Below are the code and all the weights of a small trained network. Each question names an input and a target symbol and asks about switching units off, where a switched-off unit gives its printed mean instead of its output.

import numpy as np


def w(rows, s, z=0):
    codes = np.array(rows[::2]) - 128.0
    scale = np.full(codes.shape[1], s)
    scale[-1] = z or s
    return codes * scale


def norm(h):
    return h / np.sqrt((h * h).mean(-1, keepdims=True) + 1e-5)


def f(y):
    return y / 2 * (1 + np.tanh(0.7978845608 * (y + 0.044715 * y**3)))


def softmax(a):
    e = np.exp(a - a.max(-1, keepdims=True))
    return e / e.sum(-1, keepdims=True)


def log_softmax(a):
    a = a - a.max(-1, keepdims=True)
    return a - np.log(np.exp(a).sum(-1, keepdims=True))


def net(x, mask):
    ids = ['γζηλτφψ'.index(c) for c in x.split()]
    T = len(ids)
    res = E[ids] + P[:T]
    r = norm(res)
    for j in range(3):
        rows = slice(2 * j, 2 * j + 2)
        q, k, v = (r @ M[0][rows].T for M in (Q, K, V))
        z = softmax(np.where(np.tri(T) > 0, q @ k.T / 2**0.5, -1e9)) @ v
        o = O[0][rows]
        res = res + np.where(mask[j], z, o[:, -1]) @ o[:, :-1]
    y = f(norm(res) @ A[0][:, :-1].T + A[0][:, -1])
    res = res + np.where(mask[3:15], y, B[0][:, -1]) @ B[0][:, :-1]
    return log_softmax(norm(res)[-1] @ U[:, :-1].T + U[:, -1])


Q, K, V, O, A, B = {}, {}, {}, {}, {}, {}
E = w([
[155,122,54,104],'γ',
[4,62,234,132],'ζ',
[96,51,142,16],'η',
[113,222,173,71],'λ',
[80,157,57,99],'τ',
[147,123,188,44],'φ',
[127,69,112,217],'ψ',
],0.016)
P = w([
[186,167,166,255],'0',
[186,146,195,216],'1',
[176,156,181,199],'2',
[183,147,168,178],'3',
[191,146,155,157],'4',
[192,150,139,138],'5',
[189,158,120,117],'6',
[186,156,102,86],'7',
[181,163,70,58],'8',
[167,161,55,43],'9',
[151,159,40,31],'10',
],0.0068)
Q[0] = w([
[52,165,105,112],'H0',
[82,48,141,247],'H0',
[180,157,169,49],'H1',
[167,248,43,49],'H1',
[100,140,107,155],'H2',
[177,188,135,202],'H2',
],0.014)
K[0] = w([
[104,100,138,99],'H0',
[116,83,137,252],'H0',
[126,122,111,83],'H1',
[88,130,147,70],'H1',
[158,153,131,145],'H2',
[128,191,167,119],'H2',
],0.027)
V[0] = w([
[219,181,127,58],'H0',
[105,220,154,120],'H0',
[143,204,110,132],'H1',
[92,129,126,199],'H1',
[90,132,134,9],'H2',
[103,74,141,112],'H2',
],0.014)
O[0] = w([
[121,217,81,254,244],'H0',
[84,220,191,89,67],'H0',
[164,155,146,245,3],'H1',
[205,204,54,94,21],'H1',
[55,139,110,143,162],'H2',
[95,118,59,93,147],'H2',
],0.0099,0.0045)
A[0] = w([
[162,141,179,206,112],'N0',
[41,106,82,24,74],'N1',
[72,81,137,123,119],'N2',
[113,186,55,122,169],'N3',
[151,177,100,218,187],'N4',
[164,196,1,27,103],'N5',
[111,117,216,170,102],'N6',
[214,152,140,41,129],'N7',
[86,114,143,150,137],'N8',
[254,41,51,57,9],'N9',
[71,145,151,131,148],'N10',
[99,141,237,155,192],'N11',
],0.013,0.011)
B[0] = w([
[135,108,67,191,154],'N0',
[138,118,168,184,254],'N1',
[113,158,143,111,201],'N2',
[126,119,197,103,243],'N3',
[103,110,125,78,250],'N4',
[130,54,169,100,195],'N5',
[77,79,102,104,135],'N6',
[116,126,54,159,158],'N7',
[83,151,146,99,168],'N8',
[61,189,248,117,184],'N9',
[115,132,153,144,188],'N10',
[133,125,124,73,206],'N11',
],0.016,0.0069)
U = w([
[86,253,94,137,185],'γ',
[17,106,33,118,97],'ζ',
[71,117,172,240,35],'η',
[188,173,192,142,120],'λ',
[186,120,64,142,254],'τ',
[185,86,108,25,100],'φ',
[141,230,65,58,165],'ψ',
],0.014,0.0063)

Each question gives the input, a string of symbols that net reads in full, and the target symbol t.
The units are the heads (2 rows each of Q, K, V and O) and the neurons (one row each of A and B). Each row of codes is followed by its name. A weight is (code - 128) times the scale printed after its matrix; where a second scale follows, it is the last column's (O, A, B and U).
mask holds one flag per unit, heads first, then neurons. A switched-off unit (its flag False) gives its mean, the last column of its rows in O or B, instead of its output. The means were averaged over made-up inputs and are rounded, as every weight is.
A unit's drop is (log p(t) with every unit on - log p(t) with that unit switched off) / (log p(t) with every unit on - log p(t) with every unit switched off).
The circuit of an input: a set's keep is (log p(t) with only the set's units on - log p(t) with every unit switched off) / (log p(t) with every unit on - log p(t) with every unit switched off). Starting from the 12 units with the biggest drops (on a tie, the unit counted first), units are removed one at a time, each time the one whose removal leaves the highest keep (on an exact tie, the one counted first), for as long as the keep stays at least 0.8.
units of the circuit, in order: the units of the circuit, biggest drop first
unit that matters most: the unit with the biggest drop
top k neurons: the k neurons with the biggest drops, biggest first
which heads matter: for each layer, one digit per head in row order, 1 if its drop is at least 0.15 and else 0, layers parted by /
drop of u: that unit's drop, to one decimal
input ζ γ γ τ, target φ: units of the circuit, in order : N5; H1
input ψ γ η λ η, target η: top 4 neurons : N1; N4; N10; N9
input γ ψ τ γ ψ η, target λ: top neuron : N9
input η ζ φ γ ζ γ γ φ η τ ζ, target φ: which heads matter : 100
input η η η, target ζ: which heads matter : 111
input γ γ η τ γ ψ γ, target λ: which heads matter : 011
input γ φ η γ φ η γ γ τ, target η: units of the circuit, in order : H1; N1
input ζ γ γ γ ζ γ γ γ ζ τ, target φ: top 2 neurons : N5; N9
input ζ φ ψ ψ η γ γ γ ψ η, target η: which heads matter : 100
input η ζ γ τ γ λ ζ η λ φ η, target γ: units of the circuit, in order : H0; H1; N5
input γ η η γ ψ γ γ η η γ γ, target η: units of the circuit, in order : H1; N1
input γ γ γ γ τ, target ψ: which heads matter : 111
input φ λ λ γ ψ τ, target γ: which heads matter : 110
input λ γ γ ζ γ φ, target ζ: which heads matter : 110
input γ γ γ, target τ: unit that matters most : H2
input ψ τ γ, target τ: top 2 neurons : N0; N9
input ζ γ η, target ζ: top 3 neurons : N9; N3; N1
input γ γ ψ τ γ λ γ φ γ η, target γ: drop of N5 : 0.2
input η γ η ζ φ ψ ζ ψ ζ ψ, target φ: drop of N5 : 0.3
input γ λ γ η τ γ γ, target η: drop of N1 : 0.2
input φ φ γ ψ γ, target ζ: drop of N0 : 0.2
input ζ ψ η η τ γ γ ζ ψ, target φ: unit that matters most : N5
